Below is a small trained network, with its code and all its weights. Each question gives an input and a class and asks what happens when units are switched off, that is, made to give their printed mean instead of their output.

import numpy as np


def w(rows, s, z=0):
    codes = np.array(rows[::2]) - 128.0
    scale = np.full(codes.shape[1], s)
    scale[-1] = z or s
    return codes * scale


def f(y):
    return y / 2 * (1 + np.tanh(0.7978845608 * (y + 0.044715 * y**3)))


def log_softmax(a):
    a = a - a.max(-1, keepdims=True)
    return a - np.log(np.exp(a).sum(-1, keepdims=True))


def net(x, mask):
    res = np.array(x, float).reshape(1, 3) / 4 @ E
    y = f(res @ A[0][:, :-1].T + A[0][:, -1])
    res = res + np.where(mask, y, B[0][:, -1]) @ B[0][:, :-1]
    return log_softmax(res[-1] @ U[:, :-1].T + U[:, -1])


A, B = {}, {}
E = w([
[81,171,86,50,97,9,137,202,146,78],'x0',
[100,90,199,193,121,69,135,83,18,137],'x1',
[83,175,126,125,56,124,244,41,76,137],'x2',
],0.014)
A[0] = w([
[110,154,175,174,129,120,147,56,49,160,190],'N0',
[103,194,60,55,63,155,161,152,170,118,192],'N1',
[82,253,76,77,105,103,175,141,136,106,140],'N2',
[207,86,123,151,190,169,67,145,147,154,167],'N3',
[137,133,111,78,151,131,104,141,104,104,142],'N4',
[99,112,118,174,137,117,154,129,125,141,115],'N5',
[76,132,129,80,117,60,158,146,111,37,210],'N6',
[163,132,142,134,111,134,132,152,114,125,108],'N7',
[130,151,155,125,130,167,94,142,118,111,83],'N8',
[94,72,163,163,142,75,70,135,133,108,164],'N9',
[144,113,137,133,130,168,161,95,86,200,98],'N10',
[125,121,175,166,79,160,172,59,98,138,231],'N11',
[157,164,74,63,153,117,75,172,195,115,254],'N12',
[149,119,189,187,141,194,193,75,115,179,145],'N13',
],0.013,0.0052)
B[0] = w([
[73,195,103,171,104,97,103,90,71,122,243],'N0',
[137,109,108,30,111,164,201,88,223,85,232],'N1',
[190,138,79,42,132,50,203,101,121,151,234],'N2',
[133,177,147,164,187,201,85,165,161,143,212],'N3',
[160,88,162,135,131,104,116,127,143,172,156],'N4',
[110,150,102,108,114,89,94,101,100,138,148],'N5',
[148,117,142,68,170,32,96,113,57,110,228],'N6',
[123,85,123,156,130,133,127,118,140,124,127],'N7',
[123,196,141,127,142,113,120,140,145,174,138],'N8',
[124,57,187,173,96,119,81,150,124,89,176],'N9',
[92,150,148,197,93,146,164,121,149,125,192],'N10',
[77,170,79,163,75,160,98,59,110,139,237],'N11',
[150,52,142,87,163,157,150,139,245,168,250],'N12',
[67,162,71,214,81,211,112,98,132,119,240],'N13',
],0.011,0.024)
U = w([
[59,170,126,254,101,188,122,90,76,146,110],'0',
[102,72,226,135,138,56,111,145,49,91,253],'1',
[114,190,111,94,138,67,191,83,45,134,38],'2',
[78,187,82,115,87,203,210,53,181,129,138],'3',
[158,107,199,165,220,227,112,215,182,167,200],'4',
[108,121,144,160,129,144,200,132,118,100,54],'5',
[176,68,131,53,162,117,208,130,167,151,116],'6',
],0.01,0.0043)

Each question gives the input, the list of numbers given to net, and the class t.
The units are the neurons (one row each of A and B). Each row of codes is followed by its name. A weight is (code - 128) times the scale printed after its matrix; where a second scale follows, it is the last column's (A, B and U).
mask holds one flag per neuron, in row order. A switched-off neuron (its flag False) gives its mean, the last column of its row in B, instead of its output. The means were averaged over made-up inputs and are rounded, as every weight is.
A unit's drop is (log p(t) with every unit on - log p(t) with that unit switched off) / (log p(t) with every unit on - log p(t) with every unit switched off).
The circuit of an input: a set's keep is (log p(t) with only the set's units on - log p(t) with every unit switched off) / (log p(t) with every unit on - log p(t) with every unit switched off). Starting from the 12 units with the biggest drops (on a tie, the unit counted first), units are removed one at a time, each time the one whose removal leaves the highest keep (on an exact tie, the one counted first), for as long as the keep stays at least 0.8.
circuit, biggest first: the units of the circuit, biggest drop first
top k neurons: the k neurons with the biggest drops, biggest first
drop of u: that unit's drop, to one decimal
input [2,8,-1], class 1: circuit, biggest first -> N13; N9
input [6,2,2], class 6: circuit, biggest first -> N0; N13
input [-8,1,-7], class 4: circuit, biggest first -> N3
input [7,8,1], class 1: top 2 neurons -> N9; N1
input [-4,-7,1], class 4: top 3 neurons -> N11; N0; N2
input [1,-7,-4], class 6: top 2 neurons -> N1; N13
input [1,2,2], class 2: top 2 neurons -> N13; N3
input [4,7,2], class 2: top 2 neurons -> N0; N12
input [4,2,-2], class 1: drop of N9 -> 0.1
input [7,4,-3], class 1: drop of N1 -> 0.1
input [4,-1,-5], class 6: drop of N13 -> 0.4
